Here is a tiny trained network, its code and every weight. The questions are about switching its units off for an input and a class, where a switched-off unit gives its printed mean instead of its output.

import numpy as np


def w(rows, s, z=0):
    codes = np.array(rows[::2]) - 128.0
    scale = np.full(codes.shape[1], s)
    scale[-1] = z or s
    return codes * scale


def f(y):
    return np.maximum(y, 0)


def log_softmax(a):
    a = a - a.max(-1, keepdims=True)
    return a - np.log(np.exp(a).sum(-1, keepdims=True))


def net(x, mask):
    res = np.array(x, float).reshape(1, 4) / 4 @ E
    y = f(res @ A[0][:, :-1].T + A[0][:, -1])
    res = res + np.where(mask, y, B[0][:, -1]) @ B[0][:, :-1]
    return log_softmax(res[-1] @ U[:, :-1].T + U[:, -1])


A, B = {}, {}
E = w([
[108,183,12,194,185,135],'x0',
[171,42,129,94,194,101],'x1',
[1,148,130,67,41,149],'x2',
[97,119,123,62,208,23],'x3',
],0.0084)
A[0] = w([
[170,129,108,182,192,151,202],'neuron 1',
[110,126,102,94,195,130,163],'neuron 2',
[110,125,74,147,46,188,212],'neuron 3',
[32,154,111,127,141,95,99],'neuron 4',
[131,96,68,109,164,108,170],'neuron 5',
[161,117,34,184,155,173,251],'neuron 6',
[102,86,101,87,183,118,163],'neuron 7',
[144,129,104,137,111,107,84],'neuron 8',
[191,83,160,154,164,84,134],'neuron 9',
[103,192,75,87,157,123,136],'neuron 10',
[118,73,201,65,131,123,125],'neuron 11',
[126,205,51,121,135,91,222],'neuron 12',
[80,245,38,207,102,206,83],'neuron 13',
[109,181,75,156,131,93,238],'neuron 14',
],0.012,0.0026)
B[0] = w([
[141,217,152,247,200,81,195],'neuron 1',
[174,152,106,115,148,147,169],'neuron 2',
[100,122,128,93,53,161,209],'neuron 3',
[105,163,115,213,149,132,178],'neuron 4',
[202,208,104,124,103,163,171],'neuron 5',
[158,140,215,150,143,60,208],'neuron 6',
[224,157,62,86,110,129,178],'neuron 7',
[105,160,85,129,129,127,134],'neuron 8',
[148,118,88,148,154,114,195],'neuron 9',
[97,148,106,152,161,71,168],'neuron 10',
[171,100,185,135,116,66,201],'neuron 11',
[117,118,133,185,174,79,187],'neuron 12',
[124,52,104,86,123,116,250],'neuron 13',
[132,113,98,181,197,78,182],'neuron 14',
],0.011,0.014)
U = w([
[191,192,116,54,103,131,108],'0',
[62,122,72,80,93,168,25],'1',
[94,192,251,121,82,118,185],'2',
[119,154,113,188,203,38,115],'3',
[115,11,151,74,123,59,253],'4',
],0.011,0.0025)

Each question gives the input, the list of numbers given to net, and the class t.
The units are the neurons (one row each of A and B). Each row of codes is followed by its name. A weight is (code - 128) times the scale printed after its matrix; where a second scale follows, it is the last column's (A, B and U).
mask holds one flag per neuron, in row order. A switched-off neuron (its flag False) gives its mean, the last column of its row in B, instead of its output. The means were averaged over made-up inputs and are rounded, as every weight is.
A unit's drop is (log p(t) with every unit on - log p(t) with that unit switched off) / (log p(t) with every unit on - log p(t) with every unit switched off).
The circuit of an input: a set's keep is (log p(t) with only the set's units on - log p(t) with every unit switched off) / (log p(t) with every unit on - log p(t) with every unit switched off). Starting from the 12 units with the biggest drops (on a tie, the unit counted first), units are removed one at a time, each time the one whose removal leaves the highest keep (on an exact tie, the one counted first), for as long as the keep stays at least 0.8.
circuit, biggest first: the units of the circuit, biggest drop first
unit that matters most: the unit with the biggest drop
top k neurons: the k neurons with the biggest drops, biggest first
drop when u is switched off: that unit's drop, to one decimal
input [-8,-5,-1,2], class 2: unit that matters most : neuron 13
input [-4,-5,7,-3], class 1: top 2 neurons : neuron 6; neuron 1
input [2,3,5,-3], class 1: circuit, biggest first : neuron 11; neuron 6; neuron 1
input [-2,-4,1,-3], class 1: circuit, biggest first : neuron 6; neuron 11; neuron 1
input [-3,6,-1,-2], class 4: top 3 neurons : neuron 1; neuron 4; neuron 14
input [-4,0,7,5], class 2: circuit, biggest first : neuron 13; neuron 14
input [5,0,5,-2], class 4: top 2 neurons : neuron 13; neuron 1
input [3,-8,2,-2], class 4: top 3 neurons : neuron 13; neuron 1; neuron 3
input [-7,8,7,8], class 0: circuit, biggest first : neuron 7; neuron 13
input [4,3,1,-7], class 2: circuit, biggest first : neuron 3; neuron 9
input [1,0,5,-1], class 1: top 3 neurons : neuron 6; neuron 11; neuron 1
input [-7,0,-5,-3], class 4: top 3 neurons : neuron 1; neuron 4; neuron 5
input [2,-4,0,-3], class 4: circuit, biggest first : neuron 13; neuron 1
input [4,-5,6,-6], class 4: circuit, biggest first : neuron 13
input [3,5,3,-4], class 4: top 2 neurons : neuron 1; neuron 4
input [7,8,8,-8], class 4: top 2 neurons : neuron 13; neuron 6
input [0,6,-1,8], class 0: circuit, biggest first : neuron 7; neuron 5
input [2,-4,7,-8], class 1: top 2 neurons : neuron 3; neuron 11
input [-2,0,3,3], class 2: top 2 neurons : neuron 13; neuron 14
input [2,-5,6,-7], class 1: unit that matters most : neuron 3
input [0,1,7,1], class 2: top 2 neurons : neuron 13; neuron 9
input [2,7,6,-1], class 0: drop when neuron 13 is switched off : 0.1
input [-7,-6,3,6], class 2: drop when neuron 4 is switched off : 0.1
input [5,-6,5,-8], class 4: drop when neuron 13 is switched off : 0.7
input [2,7,3,-7], class 2: drop when neuron 13 is switched off : 0.2
